Below is a small trained network, with its code and all its weights. Each question gives an input and a class and asks what happens when units are switched off, that is, made to give their printed mean instead of their output.

import numpy as np


def w(rows, s, z=0):
    codes = np.array(rows[::2]) - 128.0
    scale = np.full(codes.shape[1], s)
    scale[-1] = z or s
    return codes * scale


def f(y):
    return y / 2 * (1 + np.tanh(0.7978845608 * (y + 0.044715 * y**3)))


def log_softmax(a):
    a = a - a.max(-1, keepdims=True)
    return a - np.log(np.exp(a).sum(-1, keepdims=True))


def net(x, mask):
    res = np.array(x, float).reshape(1, 8) / 4 @ E
    y = f(res @ A[0][:, :-1].T + A[0][:, -1])
    res = res + np.where(mask, y, B[0][:, -1]) @ B[0][:, :-1]
    return log_softmax(res[-1] @ U[:, :-1].T + U[:, -1])


A, B = {}, {}
E = w([
[112,194,62,92,210,52,181,205],'x0',
[122,151,128,152,126,121,142,123],'x1',
[118,118,118,125,119,130,125,126],'x2',
[121,114,102,138,106,122,129,128],'x3',
[182,152,84,150,58,141,255,136],'x4',
[132,137,134,156,143,127,137,122],'x5',
[132,158,144,142,137,126,136,129],'x6',
[93,192,150,184,97,55,63,89],'x7',
],0.0094)
A[0] = w([
[137,198,112,143,49,126,173,98,183],'n1',
[117,79,50,110,231,97,73,168,252],'n2',
[88,207,60,82,185,42,57,62,27],'n3',
[110,135,164,133,54,125,62,120,117],'n4',
[135,144,156,98,101,173,169,150,100],'n5',
[168,126,164,139,58,240,136,58,184],'n6',
[82,65,145,120,164,172,96,226,95],'n7',
[48,96,197,156,61,179,95,48,253],'n8',
[136,67,160,70,141,179,94,142,163],'n9',
[125,111,155,180,145,45,2,118,17],'n10',
],0.0083,0.0037)
B[0] = w([
[93,104,159,187,142,216,99,216,199],'n1',
[76,246,238,116,129,227,188,190,241],'n2',
[40,114,185,57,137,97,90,175,217],'n3',
[189,168,96,110,216,109,59,109,176],'n4',
[237,50,36,160,127,20,162,154,150],'n5',
[120,32,19,176,215,84,87,74,245],'n6',
[185,204,133,127,102,172,108,110,172],'n7',
[208,110,2,158,246,236,70,105,254],'n8',
[147,111,112,236,128,178,116,101,197],'n9',
[144,136,64,48,195,16,145,21,206],'n10',
],0.0071,0.0088)
U = w([
[141,140,142,206,162,178,79,111,253],'0',
[56,255,168,171,82,145,146,148,234],'1',
[134,71,102,188,140,133,156,105,3],'2',
[151,161,92,116,146,134,174,185,110],'3',
[136,143,88,97,150,75,88,28,28],'4',
[38,161,176,102,155,54,103,133,5],'5',
],0.0099,0.0037)

Each question gives the input, the list of numbers given to net, and the class t.
The units are the neurons (one row each of A and B). Each row of codes is followed by its name. A weight is (code - 128) times the scale printed after its matrix; where a second scale follows, it is the last column's (A, B and U).
mask holds one flag per neuron, in row order. A switched-off neuron (its flag False) gives its mean, the last column of its row in B, instead of its output. The means were averaged over made-up inputs and are rounded, as every weight is.
A unit's drop is (log p(t) with every unit on - log p(t) with that unit switched off) / (log p(t) with every unit on - log p(t) with every unit switched off).
The circuit of an input: a set's keep is (log p(t) with only the set's units on - log p(t) with every unit switched off) / (log p(t) with every unit on - log p(t) with every unit switched off). Starting from all 10 units, units are removed one at a time, each time the one whose removal leaves the highest keep (on an exact tie, the one counted first), for as long as the keep stays at least 0.8.
circuit, biggest first: the units of the circuit, biggest drop first
top k neurons: the k neurons with the biggest drops, biggest first
drop of u: that unit's drop, to one decimal
input [6,-6,-8,7,-3,-1,3,6], class 5: circuit, biggest first : (n3)
input [-5,5,-5,6,-1,8,5,5], class 4: top 2 neurons : (n10 n2)
input [-7,5,0,-5,4,-5,-2,-5], class 2: circuit, biggest first : (n6 n5)
input [3,-8,-2,4,7,1,-3,8], class 1: circuit, biggest first : (n8 n6)
input [8,8,-2,6,7,8,8,2], class 1: circuit, biggest first : (n8 n6)
input [2,3,-2,0,-2,-7,0,5], class 5: circuit, biggest first : (n3 n8)
input [2,6,-1,3,-6,2,7,1], class 5: top 2 neurons : (n10 n3)
input [7,-5,-6,-5,0,2,-7,-7], class 1: top 2 neurons : (n2 n8)
input [2,-7,-8,-4,-7,-8,2,3], class 5: top 3 neurons : (n10 n3 n2)
input [1,-4,8,-4,-6,-8,-8,3], class 5: top 2 neurons : (n2 n3)
input [-5,8,3,-7,8,-4,2,-1], class 2: top 3 neurons : (n6 n5 n2)
input [2,-3,5,-4,-5,-4,-3,-5], class 1: top 3 neurons : (n2 n8 n6)
input [3,8,-3,-1,0,3,1,-7], class 1: top 3 neurons : (n8 n6 n10)
input [8,-7,1,4,-6,0,7,-7], class 1: circuit, biggest first : (n2)
input [-4,-2,3,-1,1,1,-4,-5], class 2: top 2 neurons : (n2 n6)
input [6,-8,-2,2,-3,5,-6,-6], class 1: drop of n2 : 0.3
input [2,-5,2,5,-1,8,-7,6], class 5: drop of n3 : 0.2
input [4,-8,-5,-5,-7,8,4,-6], class 1: drop of n2 : 0.2
